Below are the code and all the weights of a small trained network. Each question names an input and a target symbol and asks about switching units off, where a switched-off unit gives its printed mean instead of its output.

import numpy as np


def w(rows, s, z=0):
    codes = np.array(rows[::2]) - 128.0
    scale = np.full(codes.shape[1], s)
    scale[-1] = z or s
    return codes * scale


def norm(h):
    return h / np.sqrt((h * h).mean(-1, keepdims=True) + 1e-5)


def f(y):
    return np.maximum(y, 0)


def softmax(a):
    e = np.exp(a - a.max(-1, keepdims=True))
    return e / e.sum(-1, keepdims=True)


def log_softmax(a):
    a = a - a.max(-1, keepdims=True)
    return a - np.log(np.exp(a).sum(-1, keepdims=True))


def net(x, mask):
    ids = ['βδζθσψω'.index(c) for c in x.split()]
    T = len(ids)
    res = E[ids] + P[:T]
    q, k, v = (norm(res) @ M[0].T for M in (Q, K, V))
    z = softmax(np.where(np.tri(T) > 0, q @ k.T / 2**0.5, -1e9)) @ v
    res = res + np.where(mask[0], z, O[0][:, -1]) @ O[0][:, :-1]
    y = f(norm(res) @ A[0][:, :-1].T + A[0][:, -1])
    res = res + np.where(mask[1:17], y, B[0][:, -1]) @ B[0][:, :-1]
    return log_softmax(norm(res)[-1] @ U[:, :-1].T + U[:, -1])


Q, K, V, O, A, B = {}, {}, {}, {}, {}, {}
E = w([
[65,122,191,108,107],'β',
[133,175,156,163,165],'δ',
[149,171,150,157,124],'ζ',
[133,142,228,113,115],'θ',
[1,96,139,138,189],'σ',
[103,133,86,181,219],'ψ',
[29,193,228,158,129],'ω',
],0.0065)
P = w([
[191,104,131,35,111],'0',
[129,166,149,223,165],'1',
[111,204,153,236,192],'2',
[97,254,133,196,200],'3',
[92,226,127,227,213],'4',
[103,223,140,228,220],'5',
],0.0036)
Q[0] = w([
[170,132,106,206,115],'H1',
[5,224,176,239,254],'H1',
],0.0069)
K[0] = w([
[68,81,165,108,144],'H1',
[167,104,112,2,162],'H1',
],0.0069)
V[0] = w([
[221,187,114,153,114],'H1',
[107,148,130,172,255],'H1',
],0.0076)
O[0] = w([
[121,127,71,221,8,6],'H1',
[130,231,77,2,110,240],'H1',
],0.0076,0.0012)
A[0] = w([
[78,54,68,190,42,2],'N1',
[139,143,111,25,119,62],'N2',
[80,60,104,192,121,144],'N3',
[59,128,1,180,37,106],'N4',
[107,214,140,91,145,146],'N5',
[91,192,49,111,83,57],'N6',
[89,146,194,121,92,98],'N7',
[140,47,60,156,176,55],'N8',
[171,160,93,115,21,62],'N9',
[50,137,113,62,164,93],'N10',
[102,196,73,82,49,98],'N11',
[90,111,26,161,192,140],'N12',
[106,150,53,140,188,107],'N13',
[107,66,168,74,76,161],'N14',
[126,109,161,235,121,169],'N15',
[50,97,108,124,126,54],'N16',
],0.0079,0.0042)
B[0] = w([
[182,185,113,155,254,165],'N1',
[195,99,57,124,193,168],'N2',
[182,185,126,65,151,192],'N3',
[56,94,116,157,227,210],'N4',
[64,137,122,172,94,255],'N5',
[119,79,93,114,96,172],'N6',
[141,154,109,146,66,169],'N7',
[156,124,92,74,73,134],'N8',
[109,81,149,169,130,160],'N9',
[157,170,130,165,124,202],'N10',
[143,78,104,113,85,185],'N11',
[129,146,142,54,65,161],'N12',
[143,136,141,143,44,163],'N13',
[108,104,77,204,121,142],'N14',
[183,149,147,52,75,244],'N15',
[143,140,190,119,135,133],'N16',
],0.0074,0.0059)
U = w([
[113,2,223,123,156,37],'β',
[86,18,69,166,107,179],'δ',
[220,129,62,231,165,4],'ζ',
[217,101,155,122,2,158],'θ',
[91,135,85,22,207,76],'σ',
[176,134,13,31,92,211],'ψ',
[57,213,165,158,72,156],'ω',
],0.008,0.0025)

Each question gives the input, a string of symbols that net reads in full, and the target symbol t.
The units are the heads (2 rows each of Q, K, V and O) and the neurons (one row each of A and B). Each row of codes is followed by its name. A weight is (code - 128) times the scale printed after its matrix; where a second scale follows, it is the last column's (O, A, B and U).
mask holds one flag per unit, heads first, then neurons. A switched-off unit (its flag False) gives its mean, the last column of its rows in O or B, instead of its output. The means were averaged over made-up inputs and are rounded, as every weight is.
A unit's drop is (log p(t) with every unit on - log p(t) with that unit switched off) / (log p(t) with every unit on - log p(t) with every unit switched off).
The circuit of an input: a set's keep is (log p(t) with only the set's units on - log p(t) with every unit switched off) / (log p(t) with every unit on - log p(t) with every unit switched off). Starting from the 12 units with the biggest drops (on a tie, the unit counted first), units are removed one at a time, each time the one whose removal leaves the highest keep (on an exact tie, the one counted first), for as long as the keep stays at least 0.8.
circuit, biggest first: the units of the circuit, biggest drop first
k most important neurons: the k neurons with the biggest drops, biggest first
drop when u is switched off: that unit's drop, to one decimal
input ω ψ β ψ, target ω: most important neuron -> N5
input θ σ σ δ σ δ, target θ: circuit, biggest first -> H1, N15
input ζ δ ω ω θ, target ζ: circuit, biggest first -> H1, N1
input δ β δ σ, target δ: circuit, biggest first -> H1, N4, N6
input ζ ζ ω σ, target ζ: 3 most important neurons -> N1, N4, N5
input ψ ψ δ δ, target ψ: 2 most important neurons -> N2, N11
input δ ω β ψ ω β, target δ: circuit, biggest first -> H1, N4, N11
input ζ δ δ ζ, target ζ: 3 most important neurons -> N4, N1, N5
input θ ζ ψ, target ψ: 2 most important neurons -> N3, N8
input σ ζ ψ, target σ: drop when N10 is switched off -> -0.1
input β δ δ δ β σ, target β: drop when H1 is switched off -> 1.5
input ψ σ θ, target ψ: drop when N11 is switched off -> 0.1
